(in the rows, 128 means zero)
Here are made-up objects, facts about them, and rows of numbers that follow some of those facts. Name the object behind each unnamed row.

There are 3 kinds of fact about the objects: mufo, kleplol, klodo.
mufo:
brosku > lugri > gristiklon > gragraman > dosan > bafe > teklilam > paresik > peklin > mabrel > plaplom
buga > bakil > liles > pluvel > diskin
davik > vobes > stipim > plubrir > fivegru
dodol > faskis > tadro > gebubrir > tugu > vuskun > bustam > rele > lurem > flumon
dratri > beskeflus
dredral > selim
droflan > mafa > pladul > mebo > goklipus
droflom > klisto > sipe > deda
flabel > badas > skatugis > maske > vuski > grudrorek > sanum > gizaba
flotrokik > rogrol > stiklakos > drutre
grestimi > skudru > trubar > mebil > vaplem > klodek > fosul > fiza > gusken > poril > tasan > grefeflo
grizu > ritru > kekli > greso > ligim > dufloklu > plikli
kelur > dredre > luvak > drosam > grugrek > zeflel
klozes > lemin > stodrak
lastik > fluplak
lusak > pobra > padi
metel > drotruk
mufin > skedes
nadas > pagel
nobrir > mami > stebrum > sitaklik
plaru > zigra > fluplu > pamo > favifin > pliske > nevek
plifle > febo > kudrasel > skaplan > gropofu
plilu > skudril > sebo > totro > grivam > flubrom
pustino > dredu > pleri > zasko
ruflil > muvor
seska > disas > kidrok
siru > gego > zoflum
skare > nadribren > plazek
stome > benel
sturer > brogil
sufa > katrilir > togror > tizul
tadres > laple > grelur > rurulu
tastik > zula
tivom > batuk > ribudro > repil > stamal
trutror > klaplan > flurasken
tudem > kekun > zetro > mera
zasteves > dragradra > mibru > sekedra > sebras > duveton > ditrek > klale
{babal} kleplol kleplor
{badas flabel gizaba grudrorek maske sanum skatugis vuski} kleplol klostabril
{bafe brosku dosan gragraman gristiklon lugri mabrel paresik peklin plaplom teklilam} kleplol skegoki
{bakil buga diskin liles pluvel} kleplol sebru
{batuk repil ribudro stamal tivom} kleplol klogam
{benel stome} kleplol ratal
{beskeflus dratri} kleplol nuzes
{brezur} kleplol klunil
{brogil sturer} kleplol restus
{bustam dodol faskis flumon gebubrir lurem rele tadro tugu vuskun} kleplol rovok
{davik fivegru plubrir stipim vobes} kleplol miflu
{deda droflom klisto sipe} kleplol klozal
{derol} kleplol litar
{disas kidrok seska} kleplol brunur
{ditrek dragradra duveton klale mibru sebras sekedra zasteves} kleplol maziske
{dredral selim} kleplol gruvugru
{dredre drosam grugrek kelur luvak zeflel} kleplol bistem
{dredu pleri pustino zasko} kleplol basok
{droflan goklipus mafa mebo pladul} kleplol ruklam
{drotruk metel} kleplol taba
{drutre flotrokik rogrol stiklakos} kleplol bagrar
{dufloklu greso grizu kekli ligim plikli ritru} kleplol fodrol
{favifin fluplu nevek pamo plaru pliske zigra} kleplol libro
{febo gropofu kudrasel plifle skaplan} kleplol sotrabril
{fiza fosul grefeflo grestimi gusken klodek mebil poril skudru tasan trubar vaplem} kleplol fitrul
{flaker} kleplol fletrus
{flubrom grivam plilu sebo skudril totro} kleplol tavuser
{fluplak lastik} kleplol trinar
{flurasken klaplan trutror} kleplol kidamir
{gego siru zoflum} kleplol draploflak
{grelur laple rurulu tadres} kleplol lutadror
{katrilir sufa tizul togror} kleplol draru
{kekun mera tudem zetro} kleplol rogaklun
{klibon} kleplol kizum
{klotus} kleplol vogre
{klozes lemin stodrak} kleplol getum
{kobrikla} kleplol flizi
{kugo} kleplol noko
{lusak padi pobra} kleplol skebe
{mami nobrir sitaklik stebrum} kleplol reze
{mufin skedes} kleplol ladeflil
{muvor ruflil} kleplol lusel
{nadas pagel} kleplol gasikis
{nadribren plazek skare} kleplol greflel
{pimas} kleplol tumak
{stunal} kleplol melodo
{tastik zula} kleplol tugrigrek
klodo a <- babal bakil benel brezur buga deda disas ditrek dratri dredral droflan drutre dufloklu flaker flotrokik flumon fluplak fluplu fosul gragraman grugrek gruvugru kekun klaplan klibon klogam klozal klozes kobrikla kugo ladeflil libro litar lugri lutadror mabrel nadribren noko pamo paresik peklin plaru plikli plubrir pluvel poril restus reze rogaklun ruklam skebe skegoki stamal stipim stome sturer tadro trubar tugrigrek vaplem vogre vuski
klodo c <- badas bafe brunur bustam derol draru drosam faskis fitrul goklipus grizu gusken kelur klale klisto laple lemin ligim liles lusak luvak mami maziske mebo melodo mufin nadas padi pimas pobra ritru ruflil sebo sebru sekedra siru skare skudril stebrum stodrak stunal tivom togror tugu vuskun zasko zoflum zula
klodo b <- bagrar basok batuk beskeflus brogil brosku dragradra draploflak dredre febo fivegru flabel gasikis grelur greso gristiklon grivam gropofu katrilir kidrok kizum kleplor klodek lomedra lurem lusel mafa maske mebil mera mibru miflu muvor nevek nobrir pladul plaplom plazek plifle pustino ratal repil ribudro rogrol rurulu sanum sebras selim skedes skudru stiklakos sufa tadres tastik tizul totro trinar trutror tumak vobes zasteves zeflel zetro zigra
klodo d <- bistem davik diskin dodol dosan dredu droflom drotruk duveton favifin fiza fletrus flizi flubrom flurasken fodrol gebubrir gego getum gizaba grefeflo greflel grestimi grudrorek kekli kidamir klostabril klotus klunil kudrasel lastik metel nuzes pagel pleri plilu pliske rele rovok seska sipe sitaklik skaplan skatugis sotrabril taba tasan tavuser teklilam tudem

Named rows:
luvak: [132 114  83 155 112 156 125 143 128 114 125 122 141  99 120  84 123 111
 169  95 159 116 143  96  93 153 102 152 125 132 162  93 171  79 112]
plaru: [164 133  50 182  98 166 126 145 100 101 126 125 157 107 147  88 140 107
 173 101 159 101 139  81  59 124 106 157 139 157 172  90 142  59 112]
plifle: [142 121  78 176  92 152 131 156 109 112 139 129 151 107 134  72 136 127
 169 111 161 128 134  99  74 132 123 152 135 124 177  98 155  72 114]
buga: [146 128  73 178 102 155 131 149 110 117 137 117 150 104 133  80 135 128
 177 104 159 126 137  92  72 138 122 160 141 119 178 100 145  71 111]
mebil: [128 126  71 129 157 141 111 175 149 120 100 137 137 105 111  84 134 104
 164 125 156 120 116 110  96 161 120 131  85 140 193 106 162  82  95]
klogam: [136 125  74 156 137 155 136 128 129 124 137 100 140 107 123  75 115 118
 187 113 157 118 146 115  77 165 104 132 117 138 146  92 168  99 111]
padi: [130 117  84 155 116 156 126 143 129 111 125 121 143 104 119  83 123 111
 170 100 158 117 140  99  93 152 101 152 125 129 162  96 170  84 110]
goklipus: [116 107  87 130 134 156 120 132 142 121 116 120 132 101 111  92 116  99
 168  90 160 110 139 104 102 172  83 145 108 141 145  93 187  86 114]
zula: [136 121  82 168 106 157 130 148 122 107 129 122 149 105 122  79 127 118
 170 104 158 119 140  95  88 142 110 155 135 124 170  96 161  82 109]
mera: [121 108  84 139 124 152 123 138 128 126 124 127 136 105 121  84 124 108
 168 102 164 119 130 110  87 163  95 141 107 141 152  97 179  80 117]
vogre: [136 127  75 158 139 156 137 128 129 123 138  99 141 110 121  74 115 118
 188 117 157 119 145 117  77 165 104 132 117 137 145  92 168 102 110]
trubar: [139 137  64 144 157 143 114 173 144 120 103 125 141 104 115  87 138 113
 172 120 153 120 120  99  90 157 130 142 100 130 201 108 144  79  92]
rurulu: [120 108  84 139 124 152 123 138 128 125 124 127 136 105 121  84 124 108
 168 101 164 119 131 110  87 162  96 141 108 140 152  97 179  80 117]
bustam: [ 96  98  75 111 161 158 109 114 126 116 114 129 150 124  95  81 102  57
 159  77 135 110 107 144 121 215  63 147  92 118 129 102 206  99 119]
pluvel: [125 115  79 141 133 155 123 131 129 130 123 115 135 102 121  92 123 109
 175  93 162 116 135 103  86 168  97 149 114 136 153  97 170  78 114]
gropofu: [114 103  86 126 132 152 120 132 134 130 120 126 130 103 117  88 120 101
 167  97 164 116 131 113  93 173  87 138 100 147 144  96 188  81 118]
pimas: [127 118  90 150 123 152 125 136 129 113 125 115 145 103 120  81 121 106
 164  98 157 111 146 105  96 162 104 144 124 138 160  94 171  89 111]
klale: [ 59  86 108 106 178 152 123  98 180 136  95 112 141  98 103 113 145  80
 146  99 176 121 144 119 100 197  33 136  93 140 116  88 205  85  97]
maziske: [ 99 116  96 170 140 153 148 119 153 113 127 100 168 108 122  80 151 114
 162 132 168 134 159 117  72 153  78 133 133 122 143  84 171  99  90]

Name these rows:
No name comes twice in this set of rows, the named rows included.
[ 69  94 100 116 177 151 125  99 167 145 103 107 145  99 112 113 152  91
 153 102 177 127 139 118  83 194  46 140  99 134 123  91 189  77  98]  ditrek
[127 118  61 160 139 161 128 133 102 100 149 114 163 128 116  46 108  89
 172 110 136 119 118 151  89 184  91 134 123 104 149 106 172 105 112]  rovok
[136 115  79 163 100 152 127 150 114 118 133 130 144 103 130  77 132 120
 168 105 161 124 134 101  78 143 115 149 126 131 169  96 164  72 115]  dredre
[133 107  61 131 135 170 112 131 126 108 112 126 131  99 131  92 122  81
 163  89 168  84 137  99  82 163  60 135 105 177 141  91 175  65 116]  favifin
[141 138  69 150 162 146 127 170 155 105 111 115 145 108 108  71 121 111
 177 137 148 116 138 113  97 157 124 121  98 139 185  97 160 108  88]  fitrul
[154 129  53 161 132 167 132 125 119 109 127 107 146 110 136  83 121  98
 184 110 157  95 149 104  64 151  88 129 116 174 140  82 165  87 112]  libro
[105 115  93 187 104 148 142 140 128 114 130 125 178 108 138  82 177 127
 150 130 174 148 140 103  57 127  99 154 149 107 173  94 149  65  94]  zasteves
[153 120  57 167  98 165 123 146 105 101 122 136 152 109 143  84 136  99
 166 105 162 101 135  90  65 128  97 146 125 168 163  89 160  62 116]  zigra
[110 107  71 136 140 158 114 126 113 108 123 130 161 127 103  73 110  69
 161  85 133 117 108 136 110 195  80 154 111 107 145 104 190  94 117]  tugu
[113  91 100 127 124 146 121 138 145 146 128 116 112  72 101  83 105 113
 168  76 152 125 152 107 117 189 109 156 101 118 151  90 197  79 117]  ligim

The same objects again, as new rows of numbers:
Known rows:
katrilir: [129 116 120 118 136 166 125 108 135 135 131 123 127 120 143 129 123 123
 118 113 123 132 111 114 129 120 134 120 138 118 149 123 148 135 126 132
 128 127 119 133 119]
flotrokik: [128 117 119 103 124 211 127 105 157 150 170 112 131 136 137 159 133 122
 125 119 138 150  81 113 112 115 140 116 145  95 150 114 142 145 109 159
 173 128 134 172 112]
grizu: [146 114 116  89 104 204 134 120 153 162 170 146 129 151 151 143 146 120
 117  97 146 111  95 123 129 117 134 110 181  91 160  94 138 155 100 156
 144 111 119 167 106]
paresik: [120 109 149 143 126  79 122 115 115 123 126 112 121 171 109 142 147 129
 135 156 122 125 152 111 142 133 125 155 115 144 118 136 124 125 136  97
 163 138 116  96 149]
flabel: [135 111 117 107 140 246 110  98 167 153 171  99 122 107 160 131 114 114
 119 110 142 163  94  90 129 110 147  90 149 118 129 114 148 117 105 181
 152 110  79 147 106]
klotus: [128 132 124 129 118 139 131 129 123 147 128 131 128 115 122 126 128 125
 146 135 131 135 140 139 138 120 126 131 131 125 121 137 135 121 106 124
 118 127 147 136 136]
droflom: [127 125 126 104 110 230 125  98 146 170 166 121 128 117 124 141 132 119
 130 113 137 163  96 127 126 117 136 106 155  98 149 112 160 140  94 152
 145 118 132 179 115]
draru: [120 146 127 131 114 129 124 164 135 119 118 126 132 144 133 118 129 135
 112 133 135 123 126 133 128 158 117 105 131 122 104 111 102 137 116 125
 119 123 123 136 118]
stiklakos: [131 121 128 133 143 102 128 119 118 118 108 134 126 120 137 118 121 127
 124 121 118 112 139 126 134 122 129 138 121 138 136 137 137 121 144 116
 113 131 124 105 134]
tizul: [135 126 137 149 150  39 132 130 101 101  86 145 125 119 132 106 119 132
 129 128 113  93 167 138 140 123 125 154 104 158 122 151 124 108 161 102
  98 135 130  76 147]
gizaba: [144 138 156 157 143  56 127 135 108 120 115 139 119 104 119  96 113 128
 151 138 137 116 192 149 149 113 134 141  97 179  76 159 110  69 141 143
 108 120 114  79 156]
laple: [145 125 127 120 124 156 132 134 133 117 150 134 122 143 127 127 133 131
 125 119 128 127 115 123 134 130 134 117 145 106 141 113 132 134 117 146
 126 119 121 140 119]
mufin: [142 120 120 104 115 219 128 122 150 135 173 123 123 143 131 138 135 126
 120 113 133 147  86 110 128 130 137 102 162  87 154  99 143 148 100 160
 141 114 114 169 105]
skatugis: [138 128 138 123 128 193 118 110 145 158 164 116 121 105 131 121 118 118
 140 123 147 158 130 123 137 110 142 107 134 135 104 129 136  99 105 175
 139 111 103 139 127]
nobrir: [126 112 112 102 129 229 122  96 152 153 154 113 128 120 148 140 125 119
 114 107 128 151  82 103 123 119 137 104 155  97 163 109 161 148 110 146
 143 122 114 162 106]
sotrabril: [106 150 134 130 109 141 121 139 130 156 111 123 136 119 124 120 126 128
 122 134 138 138 135 149 126 146 115 112 124 133  99 124 118 130 109 116
 123 126 141 146 128]
rogaklun: [107 143 127 129 122 122 123 146 141 135 116 113 140 137 138 138 127 131
 118 140 139 127 120 134 111 145 119 121 115 130 100 125 102 135 125 122
 151 136 140 140 125]
drutre: [137 131 144 150 146  20 139 139 105  98 102 144 127 136 121 125 127 136
 140 139 124  93 166 148 129 120 127 166  94 156 110 156 106 105 161 115
 127 142 150  87 153]
plikli: [141 124 140 135 133   5 145 137 109 125 100 167 134 144 140 128 138 129
 138 125 137  58 174 160 129 110 125 175 114 161 117 151 100 111 161 110
 130 137 153  86 154]

Which object is each row?
No name comes twice in this set of rows, the named rows included.
[129 131 136 129 145 154 131 116 134 106 138 114 129 142 123 145 126 132
 128 133 116 153  96 130 121 119 140 126 110  91 136 137 154 129 121 153
 157 133 165 148 125]  fluplu
[133 135 145 161 164  45 131 130  95  75  76 135 124 126 124 104 114 136
 127 135  97 114 155 142 143 126 129 147  86 135 121 161 148 105 157 111
  98 135 157  81 147]  nevek
[111  93 125 110 116 231 108  81 148 162 158  90 120 154 131 148 143 115
 113 128 122 166  94  75 142 134 131 108 161 103 157 101 168 156 100 115
 166 122  84 145 114]  brosku
[115 100 135 115 113 193 116  94 147 154 167  92 123 170 118 162 150 121
 126 143 131 159 102  89 132 131 132 125 146 107 142 110 145 150 105 125
 190 130 105 147 124]  lugri
[122 112 154 153 130  41 125 121 105 113 112 119 121 170 106 135 145 131
 138 158 120 113 170 116 145 134 122 165 105 156 110 144 117 116 146  89
 153 141 119  79 157]  mabrel
[142 125 138 135 148 119 124 126 141 121 149 117 123 122 140 129 117 125
 140 133 144 129 141 120 128 110 142 130 110 150  94 143 109  92 135 170
 154 124 109 109 136]  vuski
[133 122 131 137 146  87 129 121 114 113 102 137 126 120 137 114 120 129
 124 122 118 108 146 130 137 122 128 142 117 142 133 141 134 117 148 113
 110 132 127  98 138]  repil
[149 114 117 130 135 137 144 106 116 114 126 113 115  96 126 112 108 140
 124 114 122 114 135 109 124 139 128 150 118 139 166 128 109 122 140  96
 100 157 106 131 134]  sebras
[139 140 117 132 108 147 141 154 128 110 128 108 120 120 119 110 115 149
 115 128 137 118 129 119 119 174 116 124 124 129 131 106  71 135 116  99
 101 151 107 154 123]  maziske
[132 110 145 136 113 125 122 125 120 118 142 117 114 177 107 128 150 130
 126 144 120 131 141 102 156 145 125 129 142 123 130 112 133 136 116 108
 139 122  94 109 134]  bafe
[134 136 145 139 127  87 134 123 106 131 114 145 126 118 112 115 127 128
 141 128 126 119 159 153 138 120 128 144 117 143 120 144 134 109 132 119
 110 128 146 115 146]  skaplan

